Here is a tiny trained network, its code and every weight. The questions are about switching its units off for an input and a target symbol, where a switched-off unit gives its printed mean instead of its output.

import numpy as np


def w(rows, s, z=0):
    codes = np.array(rows[::2]) - 128.0
    scale = np.full(codes.shape[1], s)
    scale[-1] = z or s
    return codes * scale


def norm(h):
    return h / np.sqrt((h * h).mean(-1, keepdims=True) + 1e-5)


def f(y):
    return y / 2 * (1 + np.tanh(0.7978845608 * (y + 0.044715 * y**3)))


def softmax(a):
    e = np.exp(a - a.max(-1, keepdims=True))
    return e / e.sum(-1, keepdims=True)


def log_softmax(a):
    a = a - a.max(-1, keepdims=True)
    return a - np.log(np.exp(a).sum(-1, keepdims=True))


def net(x, mask):
    ids = ['ΛΩαδηθμξπστφψ'.index(c) for c in x.split()]
    T = len(ids)
    res = E[ids] + P[:T]
    u = 0
    for l in range(3):
        q, k, v = (norm(res) @ M[l].T for M in (Q, K, V))
        z = softmax(np.where(np.tri(T) > 0, q @ k.T / 2**0.5, -1e9)) @ v
        res = res + np.where(mask[u], z, O[l][:, -1]) @ O[l][:, :-1]
        u += 1
        y = f(norm(res) @ A[l][:, :-1].T + A[l][:, -1])
        res = res + np.where(mask[u : u + 4], y, B[l][:, -1]) @ B[l][:, :-1]
        u += 4
    return log_softmax(norm(res)[-1] @ U[:, :-1].T + U[:, -1])


Q, K, V, O, A, B = {}, {}, {}, {}, {}, {}
E = w([
[63,167,217],'Λ',
[133,4,137],'Ω',
[253,76,183],'α',
[151,50,165],'δ',
[122,35,139],'η',
[135,41,147],'θ',
[66,108,40],'μ',
[57,136,49],'ξ',
[254,208,98],'π',
[50,83,56],'σ',
[62,66,60],'τ',
[146,9,147],'φ',
[125,19,139],'ψ',
],0.008)
P = w([
[104,176,3],'0',
[132,113,89],'1',
[155,89,136],'2',
[151,99,163],'3',
[142,106,181],'4',
[136,113,197],'5',
[101,106,201],'6',
[104,118,216],'7',
[120,130,237],'8',
[118,134,245],'9',
[117,139,253],'10',
],0.0037)
Q[0] = w([
[214,45,109],'L0H1',
[40,2,60],'L0H1',
],0.0067)
K[0] = w([
[179,2,109],'L0H1',
[22,63,56],'L0H1',
],0.0074)
V[0] = w([
[118,62,99],'L0H1',
[254,161,85],'L0H1',
],0.0055)
O[0] = w([
[126,1,161,178],'L0H1',
[69,81,206,3],'L0H1',
],0.0058,0.0025)
A[0] = w([
[254,146,61,3],'L0N1',
[58,131,13,165],'L0N2',
[215,241,127,211],'L0N3',
[173,123,52,88],'L0N4',
],0.0096,0.0012)
B[0] = w([
[42,245,88,124],'L0N1',
[147,34,165,254],'L0N2',
[182,141,166,215],'L0N3',
[177,252,122,137],'L0N4',
],0.011,0.0029)
Q[1] = w([
[206,2,47],'L1H1',
[101,205,30],'L1H1',
],0.007)
K[1] = w([
[101,1,251],'L1H1',
[111,201,127],'L1H1',
],0.0072)
V[1] = w([
[2,171,80],'L1H1',
[35,19,225],'L1H1',
],0.0041)
O[1] = w([
[143,175,207,2],'L1H1',
[254,123,75,236],'L1H1',
],0.0056,0.0039)
A[1] = w([
[115,191,130,125],'L1N1',
[79,114,133,254],'L1N2',
[202,209,13,188],'L1N3',
[157,150,189,104],'L1N4',
],0.011,0.00064)
B[1] = w([
[252,178,148,142],'L1N1',
[191,74,80,113],'L1N2',
[53,161,78,111],'L1N3',
[133,77,69,254],'L1N4',
],0.011,0.0029)
Q[2] = w([
[59,155,71],'L2H1',
[127,5,182],'L2H1',
],0.018)
K[2] = w([
[101,91,67],'L2H1',
[1,138,175],'L2H1',
],0.015)
V[2] = w([
[115,207,255],'L2H1',
[92,106,60],'L2H1',
],0.0085)
O[2] = w([
[55,2,158,3],'L2H1',
[187,217,51,120],'L2H1',
],0.0066,0.0061)
A[2] = w([
[127,217,112,6],'L2N1',
[82,200,2,109],'L2N2',
[155,113,57,254],'L2N3',
[84,167,147,31],'L2N4',
],0.013,0.0015)
B[2] = w([
[146,43,91,156],'L2N1',
[50,116,141,161],'L2N2',
[54,93,104,255],'L2N3',
[248,118,65,106],'L2N4',
],0.014,0.0056)
U = w([
[60,67,14,202],'Λ',
[247,81,67,158],'Ω',
[236,136,217,255],'α',
[93,153,144,38],'δ',
[89,158,149,38],'η',
[92,153,155,43],'θ',
[101,122,171,29],'μ',
[95,113,205,53],'ξ',
[116,137,136,58],'π',
[109,141,152,56],'σ',
[102,144,152,18],'τ',
[144,226,100,233],'φ',
[117,151,130,40],'ψ',
],0.013,0.0051)

Each question gives the input, a string of symbols that net reads in full, and the target symbol t.
The units are the heads (2 rows each of Q, K, V and O) and the neurons (one row each of A and B). Each row of codes is followed by its name. A weight is (code - 128) times the scale printed after its matrix; where a second scale follows, it is the last column's (O, A, B and U).
mask holds one flag per unit, layer by layer, with each layer's heads first. A switched-off unit (its flag False) gives its mean, the last column of its rows in O or B, instead of its output. The means were averaged over made-up inputs and are rounded, as every weight is.
A unit's drop is (log p(t) with every unit on - log p(t) with that unit switched off) / (log p(t) with every unit on - log p(t) with every unit switched off).
The circuit of an input: a set's keep is (log p(t) with only the set's units on - log p(t) with every unit switched off) / (log p(t) with every unit on - log p(t) with every unit switched off). Starting from the 12 units with the biggest drops (on a tie, the unit counted first), units are removed one at a time, each time the one whose removal leaves the highest keep (on an exact tie, the one counted first), for as long as the keep stays at least 0.8.
units of the circuit, in order: the units of the circuit, biggest drop first
most important unit: the unit with the biggest drop
top k neurons: the k neurons with the biggest drops, biggest first
top k neurons in layer l: the k neurons of layer l with the biggest drops, biggest first
drop when u is switched off: that unit's drop, to one decimal
input ξ δ μ σ Λ μ α, target Λ: top 2 neurons -> (L0N1; L0N2)
input Λ φ Λ μ α α Λ α α Λ Λ, target α: most important unit -> L2N3
input Λ δ α α Λ σ φ Λ Λ σ, target Ω: units of the circuit, in order -> (L0N2; L0H1; L2N2)
input δ Ω ψ μ Λ, target Λ: top 4 neurons -> (L1N4; L0N4; L0N1; L2N2)
input Λ σ Λ Λ, target α: top 2 neurons in layer 0 -> (L0N2; L0N3)
input τ φ μ φ μ Λ, target Λ: top 2 neurons -> (L0N4; L1N4)
input α ξ τ Λ Ω Λ, target Ω: top 2 neurons in layer 1 -> (L1N4; L1N1)
input σ Λ ψ Λ π, target φ: top 3 neurons -> (L0N1; L1N3; L1N1)
input ξ Λ μ ξ α, target Λ: top 3 neurons in layer 1 -> (L1N4; L1N3; L1N1)
input φ ξ α δ Λ ξ, target Ω: top 2 neurons -> (L0N2; L2N2)
input Λ δ δ μ Λ η Λ Λ η ξ μ, target Ω: top 2 neurons in layer 0 -> (L0N2; L0N4)
input τ α η α Λ π, target φ: top 2 neurons in layer 0 -> (L0N1; L0N2)
input Λ Λ μ δ φ η σ φ δ Λ σ, target Ω: top 2 neurons in layer 1 -> (L1N4; L1N3)
input Λ σ Ω δ ξ σ Λ Λ α θ ξ, target Ω: drop when L0H1 is switched off -> 0.2
input μ Λ Λ τ σ φ α Λ ξ Λ μ, target Ω: drop when L1N4 is switched off -> 0.4
input θ Λ α δ Ω Λ, target Ω: drop when L0H1 is switched off -> 0.8
